Look-ups in named tables: a row name and a column name give one cell, copied from the table.

Table pes
	tozu	gupo	depi	linizaz	kikoga	bok	gidamon
med	36.527	15.493	-37.291	-15.231	-26.868	-24.586	-6.789
tusedin	-53.252	-9.716	8.849	-11.629	-23.019	-17.598	-7.131
dem	-43.405	11.807	-34.871	-17.378	-15.880	-14.958	-10.529
rad	-83.627	-10.988	4.938	-16.905	-12.012	-11.008	-13.149
nav	-39.559	35.111	5.682	-10.699	-30.765	-16.679	-6.006
tik	-44.705	9.796	-21.298	-16.558	-17.779	-15.175	-9.756
vutatuf	25.530	-18.307	30.830	-15.259	-34.049	-9.614	-15.378
vuz	30.094	-30.319	32.084	-16.628	-31.047	-4.478	-16.766
marimag	3.752	11.376	9.713	-11.946	-28.912	-13.145	-11.393
bozake	-36.401	-5.677	6.522	-11.146	-23.462	-20.198	-7.353
telote	21.094	-6.548	29.834	-13.582	-36.568	-11.545	-14.054
lodise	-29.996	8.380	-12.108	-15.592	-20.777	-17.164	-8.711
ber	5.237	10.770	-15.444	-15.152	-21.709	-19.026	-7.796
notozo	31.680	12.382	75.263	-16.557	-53.138	-13.720	-14.093

What is the depi of ber in pes?
-15.444
What is the tozu of lodise in pes?
-29.996
What is the kikoga of marimag in pes?
-28.912
What is the kikoga of dem in pes?
-15.880
What is the linizaz of tusedin in pes?
-11.629
What is the gidamon of ber in pes?
-7.796
What is the gidamon of nav in pes?
-6.006
What is the tozu of vutatuf in pes?
25.530
What is the kikoga of vuz in pes?
-31.047
What is the depi of notozo in pes?
75.263
What is the gupo of telote in pes?
-6.548
What is the gidamon of dem in pes?
-10.529
What is the tozu of tusedin in pes?
-53.252
What is the bok of vutatuf in pes?
-9.614
What is the linizaz of telote in pes?
-13.582
What is the tozu of notozo in pes?
31.680
What is the gidamon of tusedin in pes?
-7.131
What is the bok of bozake in pes?
-20.198
What is the depi of dem in pes?
-34.871

kifaril =
	lageniz	nav
gov	-7.215	8.702
tep	1.092	-1.420
bot	-0.724	-8.729
riz	-1.499	0.937
dapiri	-1.620	1.394
solofim	-0.913	1.822
lilifef	-0.978	0.941

What is the lageniz of lilifef in kifaril? -0.978
What is the nav of lilifef in kifaril? 0.941
What is the nav of riz in kifaril? 0.937
What is the lageniz of riz in kifaril? -1.499
What is the lageniz of solofim in kifaril? -0.913
What is the lageniz of dapiri in kifaril? -1.620
What is the nav of bot in kifaril? -8.729
What is the nav of tep in kifaril? -1.420
What is the lageniz of gov in kifaril? -7.215
What is the nav of gov in kifaril? 8.702
What is the lageniz of bot in kifaril? -0.724
What is the lageniz of tep in kifaril? 1.092
What is the nav of solofim in kifaril? 1.822

fulo =
fields: faro, fuluko, memar, kinuze, gud, dulozen
toba: [95, 80, 138, 160, 103, 128]
rit: [128, 124, 110, 52, 96, 111]
miviviz: [130, 106, 114, 167, 119, 98]
zivipe: [90, 116, 126, 77, 121, 106]
mopigi: [154, 209, 112, 107, 126, 117]

zivipe, fuluko -> 116
miviviz, kinuze -> 167
zivipe, faro -> 90
toba, faro -> 95
mopigi, memar -> 112
miviviz, dulozen -> 98
mopigi, gud -> 126
rit, kinuze -> 52
zivipe, dulozen -> 106
toba, dulozen -> 128
toba, memar -> 138
zivipe, kinuze -> 77
miviviz, memar -> 114
rit, memar -> 110
miviviz, gud -> 119
mopigi, fuluko -> 209
mopigi, dulozen -> 117
toba, gud -> 103
zivipe, memar -> 126
miviviz, faro -> 130

fimud
        rosero  zilerul  bilukek  reri  pemo  vapoguf  zite  sekan
fip        111      101      145    47   177       83   111    130
tinab      134      116      109    67   138      106   120    112
fumu       110      127      151    94   184      184   102    111
setasu     108      124       87   162   211      102   107    133
peviza      98      112      101   103    97      100   113    137
vokase     122       97      139   117    95      193   110    108
lapo       143      100      112    83   193        2   124     98
fud         76      110      131   157   123      129    98    111
detifo     130      144       76    46   148       42   105    114

What is the rosero of setasu in fimud? 108
What is the vapoguf of detifo in fimud? 42
What is the zite of detifo in fimud? 105
What is the bilukek of fud in fimud? 131
What is the bilukek of setasu in fimud? 87
What is the reri of setasu in fimud? 162
What is the reri of tinab in fimud? 67
What is the zilerul of fud in fimud? 110
What is the bilukek of fumu in fimud? 151
What is the reri of lapo in fimud? 83
What is the reri of fumu in fimud? 94
What is the sekan of fip in fimud? 130
What is the zite of fumu in fimud? 102
What is the pemo of fip in fimud? 177
What is the zilerul of lapo in fimud? 100
What is the sekan of tinab in fimud? 112
What is the sekan of lapo in fimud? 98

vofuli:
cols = supa, kes, begesap, peki, lizef
nup: [122, 123, 67, 122, 191]
papiduk: [146, 146, 221, 146, 42]
fomubas: [74, 74, 41, 73, 214]
bobegud: [65, 65, 42, 64, 213]
kebulek: [119, 119, 139, 118, 121]
nid: [101, 101, 138, 100, 121]
vek: [72, 72, 42, 71, 214]
buz: [116, 117, 114, 116, 145]
gik: [152, 152, 190, 153, 74]
kub: [108, 108, 87, 107, 170]
depogum: [78, 78, 122, 77, 135]
samogur: [117, 117, 127, 117, 133]

What is the kes of bobegud in vofuli?
65
What is the kes of buz in vofuli?
117
What is the begesap of buz in vofuli?
114
What is the peki of gik in vofuli?
153
What is the begesap of nup in vofuli?
67
What is the peki of vek in vofuli?
71
What is the begesap of kebulek in vofuli?
139
What is the lizef of kebulek in vofuli?
121
What is the peki of depogum in vofuli?
77
What is the lizef of fomubas in vofuli?
214
What is the lizef of samogur in vofuli?
133
What is the kes of kebulek in vofuli?
119
What is the kes of samogur in vofuli?
117
What is the supa of kebulek in vofuli?
119
What is the peki of kebulek in vofuli?
118
Which row has the largest kes? gik

retubo =
	zok	zodan	vusu	gev	debeg	serili	dos	zetok
runezo	52	24	-312	499	-330	107	-409	-245
git	-59	55	-122	-309	-298	-1	-282	-340
vupesom	-2	-238	-298	-707	209	-491	235	-153
fet	66	15	-338	541	-319	100	-399	-234
gil	7	-21	-289	350	-237	28	-263	-149

What is the dos of git in retubo? -282
What is the serili of vupesom in retubo? -491
What is the gev of vupesom in retubo? -707
What is the zok of runezo in retubo? 52
What is the zodan of git in retubo? 55
What is the gev of gil in retubo? 350
What is the serili of gil in retubo? 28
What is the dos of fet in retubo? -399
What is the zok of git in retubo? -59
What is the serili of runezo in retubo? 107
What is the zetok of git in retubo? -340
What is the debeg of vupesom in retubo? 209
What is the zetok of fet in retubo? -234
What is the zodan of vupesom in retubo? -238
What is the zodan of fet in retubo? 15
What is the debeg of git in retubo? -298
What is the zok of fet in retubo? 66
What is the zodan of runezo in retubo? 24
What is the vusu of vupesom in retubo? -298

rosepe:
,nokudib,roga,nelo,kibesu,bef,mefunit,pefile,tutuko,vom
reni,2894,-5264,-926,-6362,-5316,-3103,-1316,2510,386
riv,1979,3286,-2572,-3048,-351,95,-621,-1837,126
govevir,556,1623,2808,-1156,7375,-4513,1872,3995,3063
tugugun,-97,-5782,-3200,-3676,760,-5055,-3201,-3434,1936
pagetul,-3103,1708,1045,-1151,1266,-4099,-5161,-1231,-1108
bev,-676,2363,-5051,-2749,-23,1769,584,-697,3632
sibofeb,-2071,419,-5090,-2078,2259,-5154,-304,4040,3516
gim,-6675,1619,-441,-6353,-3904,-1220,3787,2621,85
lek,-409,-2987,-83,-4407,4828,2538,1441,-1812,4011
mizop,-2886,-652,-2733,1224,713,-2615,-2505,-373,-3534
fupipu,1810,1844,-2058,-5389,3731,-1418,-225,1604,666

reni, tutuko -> 2510
reni, pefile -> -1316
govevir, kibesu -> -1156
lek, nelo -> -83
lek, tutuko -> -1812
reni, mefunit -> -3103
reni, kibesu -> -6362
fupipu, vom -> 666
riv, kibesu -> -3048
pagetul, vom -> -1108
lek, pefile -> 1441
reni, nelo -> -926
Which row has the largest nelo? govevir

sibef:
	luzapa	pinen	tal	pavudu	gon	todeb	sosomun	bug	tokare
tur	37654	-35566	-29107	46611	29866	53806	-70208	-64581	28153
gega	-16122	47811	3508	-36442	26578	53806	57011	-30307	-83715
tof	15467	-38998	12806	63724	-8868	53806	-87567	-34499	44750
mur	45542	5034	-35063	23373	62196	53806	-11402	-83001	-23947
fafesan	44359	-11741	-32382	32679	49870	53806	-44106	-85221	675
tes	48304	-6441	-27859	39440	52217	53806	-46489	-81998	8008
gakal	-18255	-22225	42027	42504	-56628	53806	-75247	18324	42281
subi	58295	5827	-84017	-44274	42062	53806	15186	-32924	509

What is the todeb of subi in sibef? 53806
What is the pinen of tes in sibef? -6441
What is the gon of fafesan in sibef? 49870
What is the pavudu of tes in sibef? 39440
What is the sosomun of mur in sibef? -11402
What is the todeb of gakal in sibef? 53806
What is the pinen of mur in sibef? 5034
What is the pavudu of gega in sibef? -36442
What is the gon of mur in sibef? 62196
What is the bug of tes in sibef? -81998
What is the tokare of mur in sibef? -23947
What is the sosomun of gega in sibef? 57011

